In the rows, 128 means zero.
Each row is followed by its group and then its class within the group.
[124  90 106 132 145 131  94 160 100 173 102 155 133 106 151 131 176 125
 145 111 156 130  59 111  95 109  89 120 128 113 140 111  90 125  56 152
 102  91 115  98  98 100 148 174 136 132 140 118 190 122 101 121 158 123
 143 125 120 171 189 103 113 102 133 137 169 131 114  26  94  94 140 107
 115 127 109 124 115 100 148 161 148  45 148 101 115 126 171 121 124 135
 139 153 143 152 115 136 103 115 184 143  99 109 118 135 130 112 124 132
 136 131 106 116 173 101 150 109 139  88 167  97 117 155  92 139  91 164
 108 102 148 140  75 123 211 124  84 108 147 134 109  93 160 136 163  88
 151 140] -> [74]:N
[114 120  66 120 132 141  93 124  84 171  91 137 169  72 170 127 204 123
 171  59 175 143 129 110 162 148 148 122 153 113 133 123  93 140  71 101
 132 107 148 105 131 115 147 154 162 143  75 153 153 111  93 100 204 177
 123 119 123 202 196  98  99  99 120 148 178 162 103  81 140 185 134 101
 115 109 160  53  69 136 155 198 126 117 156 113  94 156 141 143 111 130
 151 156 159 198 159 102 129 154 126 121 162  70  94 171  92 158 110 135
 140 114  95 116 145 151 101  82 135  90 139 131 117 174 134 111 106 161
  81 182 160 139 111 101 169 147  65 100 150 134 107  95 174 119 168  84
 159 103] -> [74]:M
[179  70 126  93 135 131  89 157 149 133  85 124   8 117 171 165 153  42
 150  50 135 137 159 163 206 212  57 181 182  79  80 158 147  83  93  83
 106 143 129 178 249 155 146 121 203 135 127 175 141  37  89 235 247 138
  62 136  72 228 166  56 144  72 108 147 139 158 177  87  64 187 113 146
 140 115  95 160 112 118 165 181 134 109 146 103 147 139 174 170  84 140
 161 181 127 105 155 120 150 108 109 177  96  94 102  78 119 174  53  93
 143 161 139 152 136 138  58 138 163  85  61  45  96 135  78 133 127 163
  27 227  87 132 107 170 124  73 128  85 179 160 186  51 141 123  52  53
 123 103] -> [71]:U
[127 123  86 115 135 122 105 131  98 136 103 128 161 104 134 125 178 147
 136 106 162 130 116 109 113 130 135 119 126 135 129 135 101 130 104  87
 159 116 118 120 126 115 143 154 150 134 133 132 155  94  75 129 176 118
 118 121 125 132 152 104  93  98 170 131 175 145 103  27 116 121 144  84
  87 130 153 103  80 120 162 188 134 119 142 110 110 100 177 118 143 128
 137 115 174 138 151 120 102  70 149 110 133 118 105 141 113 134 125 118
 128 100 109 123 157 100 156 102  96  97 147 111 106 152 117 117 116 155
 134 129 146 138 129  97 212 143  86 117 131 102 103 116 139 122 155 101
 172 139] -> [74]:N
[139 128 183  91  81  78 157  81 127 115 180 106 158 152 103 113 115  68
  91 155  94 169 131 106  83  90  70 105 183 124 161 175 108  98  97  55
 112 113 142  91 126 130 113  97 122 121 140 116 169 169  72 155 113 166
 128 124  88 100 153 128  93 102  90  96 159 100 186 138  56  69 122 142
 112 125 128 158 107  89 190 102 144  85 135 132 157  94 174  97 160  95
 151 129 180  92 111 130  96  91 135 169 152 125 107 108 121 109 118 202
 118 179 109 117 189  78 101 185 139 149  86 125 102 106  85 139  98  77
 168  94 116 182 151 154 136 123 128 146 165 138 122 104 129 153 137 170
 106 176] -> [70]:Y
[142  83 108 130 142 143  74 160 136 169  60 135 149  93 174 138 175 128
 172  88 171 111 141 124 161 160 161 149 106 116 108 122 122 127  99 134
 150 136 145 133 143 104 140 152 170 125  89 127 193  93 113 115 185 104
  80 121 130 196 171  81 131  99 142 157 150 150 113  97 126 175 144 116
 100 133 132 122 100 127 125 183 143 110 147 105 113 144 151 138 117 143
 148 172 114 193 156 118 112 115 138 101 117  99 111 155  97 164 115  92
 136 127 120 139 112 152  99  71 135 113 154  80 105 158 136 113 145 169
  94 200 133 128  92 109 148 117 114  97 131 110 128  82 157 129 132  83
 178  97] -> [74]:M
[138 111  99 104 141 123 114 138 104 136 106 120 118 127 154 139 168 119
 144 100 135 140  94 104 125 142  83 132 150 121 129 134 111 114  80 105
 103 106 121 117 139 149 142 148 151 150 126 160 133  96  92 147 192 162
 138 116 107 173 169  93 101  91 120 123 169 127 131  29  93 117 128 123
 107 100 128 101  82 113 163 169 130  86 156 110 119 126 181 123 103 134
 157 130 177 122 134 142 127 120 141 145 127 110 102 113 134 131 107 105
 136 120 106 126 176 111 114 100 107  92 109 124 105 140 111 140  95 163
  96 143 141 133 115 138 179 122  90 113 164 152 115 100 159 117 132  88
 137 131] -> [74]:N
[123  98  86 136 153 153  71 127 107 156  95 143 128  82 153 136 177 109
 149  72 165 130 121 135 122 139 130 137 139 121 142 127 110 143  69 107
 118 109 143 104 158  95 147 163 168 121 100 109 131  97 118  91 194 135
 127 110  96 231 204  99 118  91 134 161 135 157  85  30 141 166 124 100
 110 105 135  76  94 125 119 180 135 120 133 129  98 134 137 136 119 142
 121 171 153 157 149 106 110 121 144 108 123 118  90 119 112 158 112 132
 131 109 123 128 142 143 126  81 163  70 169 134 135 160 124 113 103 158
 116 166 169 113 104  92 185 137  69  98 146 117 118 125 167 117 146  74
 145 119] -> [74]:N
[124 144  85 141 159 144 101 118  76 152 102 152 167  80 129 133 195 147
 164 120 164 122 155  92 113 121 170 149 136 136 153 114 100 115  89 119
 152 104 111 131 112  97 143 182 168 135  98  92 192 124  91  96 161 140
 119 127 153 159 158 133 127  79 150 150 175 155  83  67 135 161 140  99
  92 121 130 113  98 112 118 203 166  96 123 123  64 123 180 132 134 137
 140 179 168 150 163 136  73 113 170 109 115 116 102 147 105 171 131 114
 129 130 106 130 161 100 116  85 135  79 146  93 117 138 141 106 122 149
  97 119 151 125 109 103 191 148 114 111 129  87 109 135 163 148 152  88
 161 131] -> [74]:N
[127  81  64 129 156 171  95 121 120 124 113 145 158 131 177 152 177 127
 177 105 148 128  88  97 115 143  46 120 152 128 117 152 117 138  92 110
  99 120 130 122 171 109 171 165 144 125 116 138 119  91 105 107 197 155
 131 125 109 224 198 131  97  99 118 125 135 116 115  41  96 143 127 121
 105  69 140  63  69 125 130 170 151  72 152 118 106 122 163 104  97 165
 146 141 194 146 149 107 119 100 168 141 123  92  82 106 109 138 121  88
 128 134 115 119 171  84  88 115 133 117 145 120 106 126  92 130  83 135
  94 183 163 124 111 111 216 138  52 112 143 144 118 109 164  89 153  78
 153 130] -> [74]:N
[148 104 130  91 122 136 172 110 145  64 180 110 126 163 125 124 103  95
  97 138  85 160  99 107 115 119  25  94 180 131 124 184 129 121 128  66
 102 134 133 113 170 131 130  90  93 114 169 137 101 118 111 200 131 146
 106 143  87 114 146 147  98 133  83  85 118  96 190 117  51  70 122 151
 135 119 119 147  94  97 183  94 136  80 141 143 169  78 164  89 140 111
 144 125 181  29 121 116 135  75 150 183 122 130  97  83 145 127 130 149
 114 164 110 125 182  41  67 200 110 168 107 118  98  70  60 151 100  83
 132  98  75 161 163 168 161 120  96 130 155 156 137 101 119 112 112 155
  99 162] -> [70]:W
[139  85 173 112 110 119 142 103 137 120 176 122 159 146 125 122  99  92
  94 129  91 163 103 110 101  96  53 119 160 107 125 161 116 103 116  95
 102 132 157 103 133 132 123  93 111 115 134 127 143 153 117 148 118 153
 134 134 104 130 155 125 116 140 101 109 114 105 182 140  61  89 122 143
 144 118 113 144 124  94 173 103 118  81 140 145 162 120 144  93 132 117
 151 131 141 104 103 115 131 118 131 161 115 123 129  92 106 115 122 166
 128 172 122 126 157  82 119 189 143 132 135 120 112  96  95 145 116 124
 133 103 124 160 148 168 131 128 135 150 161 160 140  96 132 147 138 148
 121 144] -> [70]:Y
[142  93 180 105  67  85 141  81 137 112 191 119 166 144 104  97  88  93
  61 121 103 172 116 134  92  93  73  83 177 112 136 159 109  96 107  51
 103 137 168  93 124 140 124  78 124 111 119 126 141 178 134 111 111 163
 129 111  95 131 169  99 107 139  87 108 123 120 174 123  78  83 121 131
 134 112 115 132 116 105 187  98 114  94 135 134 161 122 130 104 146  93
 145 132 160 111 107 117 128 129 114 160 141 136 134 102 136 115 125 179
 137 161 123 124 167 106 106 194 173 129 109 163 103 103  92 148 113  82
 176 116 136 162 179 161 126 138 109 141 174 147 129  94 144 151 128 163
  99 145] -> [70]:Y
[134 119 186 113 105 107 135  97 128 117 175 126 156 114 119 101  97  76
  93 116 103 172 150 118 117 108 101 125 163 111 124 157 122 102 141  92
 134 131 158 113 140 142 110  84 126 117 128 121 148 161 114 139 114 138
 118 134 110 122 140 129 135 164 104 116 115 127 171 182  88 106 114 133
 144 146 120 151 129  99 164 106  95 108 130 139 148 113 137 116 166 107
 141 156 114 116 111 125 135 134 112 157 134 129 157 114 127 127 131 176
 117 168 123 129 133 103 120 173 162 139 110 113 110 105 117 130 127  82
 133  98 113 153 157 142 102 118 152 146 137 137 129  97 122 149 124 160
 107 137] -> [70]:Y
[132 113 142 100 109  95 177 106 141  77 166 119 123 194 121 144  95 115
  98 151  90 146 105 126  88 110  71 102 158 143 115 174 136 110 129  62
 107 138 136 134 142 133 135 105 123 128 157 145  87 122 115 162 130 158
 141 126  93 119 120 130 102 109  99  88 125 101 182 117  73  45 107 150
 132  97 115 136 114 113 168 104 137  97 133 134 157  91 163 101 108 114
 145  77 179  75 119 137 132  94 122 159 137 113 116  89 142 103 115 123
 129 138 121 130 180  76 120 194 102 144  78 156 100 107  85 151 117 100
 159 124 117 137 183 158 166 126 136 148 156 153 129 122 116 116 110 158
 132 165] -> [70]:W
[145 118 134 113 124 134  75 142 126 137  86 135  64  75 147 143 174  72
 136  58 139 145 160 135 195 167 113 176 143  93  97 105 132 100 135 137
 145 128  99 151 190 165 124 127 176 155 140 136 151  67  76 196 190 101
  81 160 103 141 129  95 158 146 146 143 154 156 141 128  98 167 133 109
 152 154 133 141 126 126 151 146  85 134 147 102 127 140 137 177 143 154
 135 176  92 119 144 129 137  92 124 158  89 144 130 101 126 158  94 146
 123 152 149 148 137 134 123 112 130  81 104  24 129 151 109 122 135 155
  40 135  85 134 100 122 130  89 119 123 109 125 155 100 123 143  57  67
 126 123] -> [71]:U
[126 132 121 109 137 155 102 141 118 119  83 135  87  76 164 154 159  71
 156  61 134 145 164 115 213 170 111 184 146  95  91 122 141 113 149 127
 148 141 101 162 206 160 119 121 158 145 139 149 134  50  75 220 195 113
  72 177 107 116 114 129 149 143 137 140 147 164 141 148  99 181 125 115
 158 153 129 153 108 103 145 161 100 122 124  99 114 131 159 158 122 151
 151 176 101 103 145 135 143 118 125 157  95 136 124 106 123 160  97 134
 115 157 133 145 120 115 102 118 122 108  95  18 119 137 113 122 136 134
  13 137  68 128 104 143 120  94 142 129 109 125 161  97 117 134  74  88
 127 118] -> [71]:U
[132 145 117  92 136  94 177 125  96  95 151 119 123 147 139 127 127 108
 112 150 103 154  87  99 109 106  40 115 174 121 136 134 119  94 129 109
 118 113 110 103  90 202 124 115  95 150 184 147 147 119  86 198 133 159
 156 147  89  56 107 151 102 137 105  87 175 104 173  95  67  56 130 134
 133 137 112 160  92  86 191 121 138  65 150 109 135  96 191  81 133 100
 161 103 178  53 107 150 130 123 144 184 141 132 121 123 148 105 117 147
 119 149  97 115 201  40 134 200  79 131  85  86  80 103  78 144 105 114
  92  41  94 156 130 184 173 122 153 143 150 156 116  99 122 130 125 148
 111 179] -> [70]:W
[157 111 137  90 122  69 162 117 141  88 166 108 116 180 109 127 114 113
  95 142 106 145 109 128 107 111  64 119 174 118 110 153 124  91 119  59
 110 129 126 124 127 143 131 114 140 123 152 150 139 110 105 184 147 154
 127 115  85  73 125 103  99 107 105  88 162  96 203  85  66  74 124 143
 114 100 116 173  95 102 193 122 145  86 138 114 146  95 171  99 120 101
 151 102 181  75 130 144 132  95 115 169 135 128 124 108 144  97 106 109
 134 136 118 134 198  78 103 187 108 131  62 129  68 102  72 107 126 120
 139 140 109 135 160 161 163 121 136 133 157 146 132  94 128 127  99 123
 122 160] -> [70]:W
[132  89 104 116 133 144 117 131 128 143 116 126 141 128 163 123 158  99
 149  88 137 145 121 123 134 144  97 131 155 110 123 155 122 132  80  95
 111 130 162 117 171 116 142 138 149 119 108 148 134 109 104 127 189 150
 108 124 106 206 192 104 111  98 108 133 136 136 144  93 102 149 118 125
 125 103 137  68  80 122 150 154 135 101 153 134 130 132 148 123 109 137
 146 158 166 143 143 105 130 113 141 135 135  88  94 124 109 141 110 126
 134 135 113 122 132 135  81 123 151 121 140 120 107 137 104 127 113 140
 109 181 143 149 125 131 159 123  77 100 165 157 116  93 144 109 144  88
 138 117] -> [74]:N
[132 138 125 100 122 118 216 130 129  88 166 105 178 166 132 121 103 109
 124 161  90 151  99  94 103  95  68 105 147 119 127 157 125 104 156 101
 126 129 135 111 101 139  98  98  83 146 143 149 137 128  99 178 118 152
 126 156 103  58  98 165 108 122  96  93 145  96 179 159  67  63 127 142
 123 123 110 164  86  98 181  99 127  85 144 132 165  97 186  77 126 105
 168  84 152  82 104 136 135 118 139 159 149  86 125 139 133  91 135 128
 119 154  86 131 160  55 116 207  70 168 113 114  73  99 106 143 123 104
 118  82  97 173 143 183 144 129 153 155 145 158 119  96 117 129 149 182
 141 158] -> [70]:W
[141 111 111 137 128 139 112 152 112 154  71 122 119 113 181 147 155  88
 182 101 160 124 116 106 142 153 106 143 130 124 125 126 135 117  76 146
 124 114 125 133 128 122 138 168 162 152 113 149 191  82  79 144 186 130
  97 150 123 196 170 102 125  56 127 146 161 125 152  98  89 145 134 134
  98 111 120 108 106 113 127 169 163  99 152 118 130 119 189 126 102 148
 147 158 128 164 145 128 113 107 154 135 123  64 105 137  99 141  93  91
 130 149  89 133 143 139 131 106 107 113 127  57 110 172 123 119 122 170
 101 174 127 156  74 129 176 104 119 110 145 143 120  94 139 133 155  87
 153 136] -> [74]:M
